Below are the code and all the weights of a small trained network. Each question names an input and a target symbol and asks about switching units off, where a switched-off unit gives its printed mean instead of its output.

import numpy as np


def w(rows, s, z=0):
    codes = np.array(rows[::2]) - 128.0
    scale = np.full(codes.shape[1], s)
    scale[-1] = z or s
    return codes * scale


def f(y):
    return y / 2 * (1 + np.tanh(0.7978845608 * (y + 0.044715 * y**3)))


def softmax(a):
    e = np.exp(a - a.max(-1, keepdims=True))
    return e / e.sum(-1, keepdims=True)


def log_softmax(a):
    a = a - a.max(-1, keepdims=True)
    return a - np.log(np.exp(a).sum(-1, keepdims=True))


def net(x, mask):
    ids = ['αβγδεθξπσω'.index(c) for c in x.split()]
    T = len(ids)
    res = E[ids] + P[:T]
    u = 0
    for l in range(3):
        q, k, v = (res @ M[l].T for M in (Q, K, V))
        z = softmax(np.where(np.tri(T) > 0, q @ k.T / 2**0.5, -1e9)) @ v
        res = res + np.where(mask[u], z, O[l][:, -1]) @ O[l][:, :-1]
        u += 1
        y = f(res @ A[l][:, :-1].T + A[l][:, -1])
        res = res + np.where(mask[u : u + 12], y, B[l][:, -1]) @ B[l][:, :-1]
        u += 12
    return log_softmax(res[-1] @ U[:, :-1].T + U[:, -1])


Q, K, V, O, A, B = {}, {}, {}, {}, {}, {}
E = w([
[137,166,184,174,129,82,99],'α',
[156,162,120,155,216,83,59],'β',
[107,115,114,113,91,154,36],'γ',
[119,157,212,114,50,146,133],'δ',
[95,103,2,190,155,68,219],'ε',
[88,151,156,87,136,104,29],'θ',
[158,158,151,103,94,175,125],'ξ',
[167,146,86,102,145,192,85],'π',
[149,183,183,167,204,133,189],'σ',
[92,168,211,125,91,111,103],'ω',
],0.0085)
P = w([
[229,213,96,124,78,180,48],'0',
[67,175,107,192,225,211,84],'1',
[107,96,180,165,206,180,107],'2',
[121,132,158,138,180,144,124],'3',
[114,144,144,124,156,118,139],'4',
[123,157,132,104,141,89,153],'5',
[125,166,120,86,116,59,159],'6',
[131,171,108,69,106,36,182],'7',
[143,195,102,50,73,3,166],'8',
],0.0052)
Q[0] = w([
[4,184,33,253,237,40,249],'0.h0',
[221,185,220,78,157,118,71],'0.h0',
],0.0045)
K[0] = w([
[217,149,3,119,94,101,109],'0.h0',
[8,88,138,192,178,77,217],'0.h0',
],0.0055)
V[0] = w([
[108,189,253,92,210,194,145],'0.h0',
[54,60,100,128,154,95,241],'0.h0',
],0.0059)
O[0] = w([
[118,202,152,2,194,160,69,243],'0.h0',
[60,20,31,63,94,142,165,4],'0.h0',
],0.0058,0.0034)
A[0] = w([
[143,177,193,197,160,120,219,191],'0.n0',
[122,126,53,167,150,130,173,206],'0.n1',
[51,136,190,42,97,136,58,224],'0.n2',
[119,133,188,162,152,162,80,211],'0.n3',
[129,153,137,161,206,81,66,163],'0.n4',
[177,180,167,136,136,255,100,177],'0.n5',
[128,209,182,73,108,39,108,255],'0.n6',
[124,123,117,111,173,143,58,165],'0.n7',
[167,161,159,160,172,175,100,176],'0.n8',
[138,139,72,111,179,134,86,157],'0.n9',
[144,188,157,198,197,103,176,196],'0.n10',
[80,123,63,127,164,92,164,194],'0.n11',
],0.0074,0.0044)
B[0] = w([
[254,121,110,192,69,99,154,191],'0.n0',
[115,37,20,151,123,122,122,136],'0.n1',
[131,212,180,102,29,97,55,191],'0.n2',
[128,212,173,221,120,168,106,193],'0.n3',
[137,186,117,178,230,104,93,199],'0.n4',
[132,183,136,145,110,250,154,200],'0.n5',
[227,214,145,61,104,63,116,255],'0.n6',
[68,185,141,117,202,174,41,163],'0.n7',
[153,184,138,195,171,194,143,196],'0.n8',
[76,123,67,99,232,176,62,153],'0.n9',
[244,133,93,187,152,117,140,213],'0.n10',
[134,33,14,77,158,136,128,139],'0.n11',
],0.005,0.0096)
Q[1] = w([
[112,88,210,152,135,141,133],'1.h0',
[255,197,125,118,88,118,117],'1.h0',
],0.0063)
K[1] = w([
[61,156,149,195,231,253,61],'1.h0',
[107,43,83,45,151,36,160],'1.h0',
],0.0045)
V[1] = w([
[82,159,212,36,79,70,73],'1.h0',
[168,101,145,153,2,148,207],'1.h0',
],0.0064)
O[1] = w([
[255,15,157,202,149,254,187,51],'1.h0',
[44,62,250,66,220,80,36,1],'1.h0',
],0.0057,0.0059)
A[1] = w([
[166,138,93,168,98,175,187,113],'1.n0',
[168,120,137,116,192,253,78,246],'1.n1',
[157,188,145,166,12,155,166,121],'1.n2',
[151,133,75,160,92,216,196,237],'1.n3',
[145,166,237,146,144,76,98,248],'1.n4',
[224,80,155,182,217,231,137,212],'1.n5',
[219,127,130,186,222,74,65,197],'1.n6',
[131,181,204,152,39,101,136,222],'1.n7',
[50,144,112,37,184,88,103,204],'1.n8',
[152,110,86,161,164,135,177,153],'1.n9',
[190,182,170,123,85,87,134,133],'1.n10',
[87,132,94,40,141,122,128,216],'1.n11',
],0.0052,0.0016)
B[1] = w([
[220,117,88,169,92,155,146,170],'1.n0',
[70,128,223,152,83,179,151,200],'1.n1',
[207,211,57,141,125,172,114,230],'1.n2',
[176,99,88,193,72,225,92,170],'1.n3',
[142,182,159,123,189,105,131,228],'1.n4',
[224,60,255,208,127,153,181,209],'1.n5',
[160,134,203,148,135,48,227,254],'1.n6',
[184,194,69,113,191,145,84,216],'1.n7',
[177,79,98,157,83,141,88,147],'1.n8',
[183,48,102,140,122,139,123,139],'1.n9',
[191,167,86,108,163,122,173,250],'1.n10',
[162,37,81,120,98,173,88,132],'1.n11',
],0.0045,0.01)
Q[2] = w([
[215,135,136,163,166,58,172],'2.h0',
[45,2,183,210,175,141,186],'2.h0',
],0.0043)
K[2] = w([
[142,31,123,55,58,142,98],'2.h0',
[109,253,210,150,107,198,80],'2.h0',
],0.0043)
V[2] = w([
[67,123,129,144,33,8,29],'2.h0',
[67,85,68,69,34,255,9],'2.h0',
],0.0047)
O[2] = w([
[201,51,159,195,86,49,1,46],'2.h0',
[216,112,107,113,221,209,66,4],'2.h0',
],0.0061,0.018)
A[2] = w([
[194,135,113,191,104,141,121,123],'2.n0',
[203,122,194,169,194,161,134,165],'2.n1',
[68,173,152,56,190,136,161,150],'2.n2',
[168,159,56,133,217,140,121,151],'2.n3',
[33,105,77,104,62,95,143,239],'2.n4',
[157,160,54,116,203,136,134,151],'2.n5',
[125,138,254,76,188,149,147,255],'2.n6',
[37,161,127,94,80,135,165,153],'2.n7',
[86,164,80,131,70,149,173,63],'2.n8',
[115,177,41,77,158,65,66,250],'2.n9',
[108,152,124,133,106,26,67,217],'2.n10',
[161,125,131,214,23,165,139,129],'2.n11',
],0.0064,0.0028)
B[2] = w([
[178,95,123,170,93,154,36,225],'2.n0',
[171,44,190,159,152,190,66,235],'2.n1',
[41,130,148,32,220,39,91,222],'2.n2',
[156,128,64,51,160,183,34,218],'2.n3',
[167,87,199,111,230,196,108,143],'2.n4',
[184,159,61,36,175,192,65,222],'2.n5',
[56,59,223,140,224,116,170,221],'2.n6',
[84,171,146,85,132,2,87,204],'2.n7',
[137,220,84,77,90,45,115,255],'2.n8',
[180,81,168,79,105,249,186,221],'2.n9',
[119,37,193,134,61,154,189,208],'2.n10',
[187,110,137,218,29,102,103,233],'2.n11',
],0.0045,0.0096)
U = w([
[120,124,119,106,137,125,121,139],'α',
[152,121,128,187,23,176,156,97],'β',
[95,94,216,133,174,145,176,232],'γ',
[114,136,136,88,222,154,142,167],'δ',
[174,114,138,187,167,141,30,174],'ε',
[134,174,27,147,36,102,122,4],'θ',
[105,122,188,162,113,150,179,155],'ξ',
[94,139,161,185,85,72,127,175],'π',
[154,154,30,48,254,192,94,84],'σ',
[61,168,104,36,199,68,147,116],'ω',
],0.0055,0.0022)

Each question gives the input, a string of symbols that net reads in full, and the target symbol t.
The units are the heads (2 rows each of Q, K, V and O) and the neurons (one row each of A and B). Each row of codes is followed by its name. A weight is (code - 128) times the scale printed after its matrix; where a second scale follows, it is the last column's (O, A, B and U).
mask holds one flag per unit, layer by layer, with each layer's heads first. A switched-off unit (its flag False) gives its mean, the last column of its rows in O or B, instead of its output. The means were averaged over made-up inputs and are rounded, as every weight is.
A unit's drop is (log p(t) with every unit on - log p(t) with that unit switched off) / (log p(t) with every unit on - log p(t) with every unit switched off).
most important unit: the unit with the biggest drop
top k neurons: the k neurons with the biggest drops, biggest first
top k neurons in layer l: the k neurons of layer l with the biggest drops, biggest first
drop when u is switched off: that unit's drop, to one decimal
input θ σ ξ β π π β, target σ: most important unit => 2.h0
input α ω σ β ω, target θ: top 2 neurons => [0.n2 1.n2]
input ω σ σ θ, target ω: top 4 neurons => [0.n0 0.n10 0.n7 2.n2]
input β σ σ θ β, target β: top 2 neurons => [1.n5 0.n8]
input σ ξ β α γ σ σ θ π, target β: top 2 neurons in layer 0 => [0.n5 0.n8]
input σ σ θ γ β α ε, target σ: top 3 neurons in layer 0 => [0.n11 0.n6 0.n2]
input δ σ θ σ γ θ θ, target β: top 2 neurons in layer 0 => [0.n2 0.n6]
input β σ δ, target ω: top 2 neurons in layer 0 => [0.n2 0.n10]
input γ δ β, target γ: top 2 neurons in layer 1 => [1.n5 1.n6]
input ω ε β, target ω: top 2 neurons => [0.n6 0.n2]
input α θ θ θ σ, target β: top 2 neurons in layer 1 => [1.n5 1.n3]
input α β γ σ, target ε: top 2 neurons in layer 2 => [2.n1 2.n0]
input θ δ σ β π σ ω θ θ, target β: top 3 neurons => [0.n6 0.n2 0.n5]
input α δ σ σ θ ξ β β ξ, target θ: top neuron => [0.n5]
input θ δ σ δ ω π ω, target σ: top 2 neurons => [1.n7 1.n2]
input σ π β ξ, target θ: top 2 neurons in layer 0 => [0.n2 0.n5]
input θ β θ, target θ: top 3 neurons in layer 0 => [0.n4 0.n2 0.n9]
input σ σ θ γ θ γ, target β: top 2 neurons in layer 2 => [2.n11 2.n2]
input α σ ω, target ω: top 2 neurons => [0.n2 2.n2]
input σ π β σ γ, target ω: top 2 neurons => [0.n0 0.n10]
input θ ε σ θ δ, target θ: most important unit => 0.h0
input σ σ ε σ ω, target σ: top 3 neurons in layer 1 => [1.n6 1.n7 1.n5]
input ξ δ σ β δ, target θ: top 3 neurons => [0.n2 1.n2 1.n6]
input ε δ δ θ, target ε: top 2 neurons in layer 1 => [1.n8 1.n6]
input δ β α σ β θ δ, target β: top 2 neurons in layer 2 => [2.n11 2.n2]
input β α σ β π, target θ: top 2 neurons in layer 0 => [0.n4 0.n5]
input β θ σ δ θ π α, target σ: most important unit => 2.h0
input ξ γ ξ θ σ, target β: top 2 neurons in layer 0 => [0.n0 0.n10]
input π π ω γ δ σ ω, target ω: drop when 1.h0 is switched off => -0.2
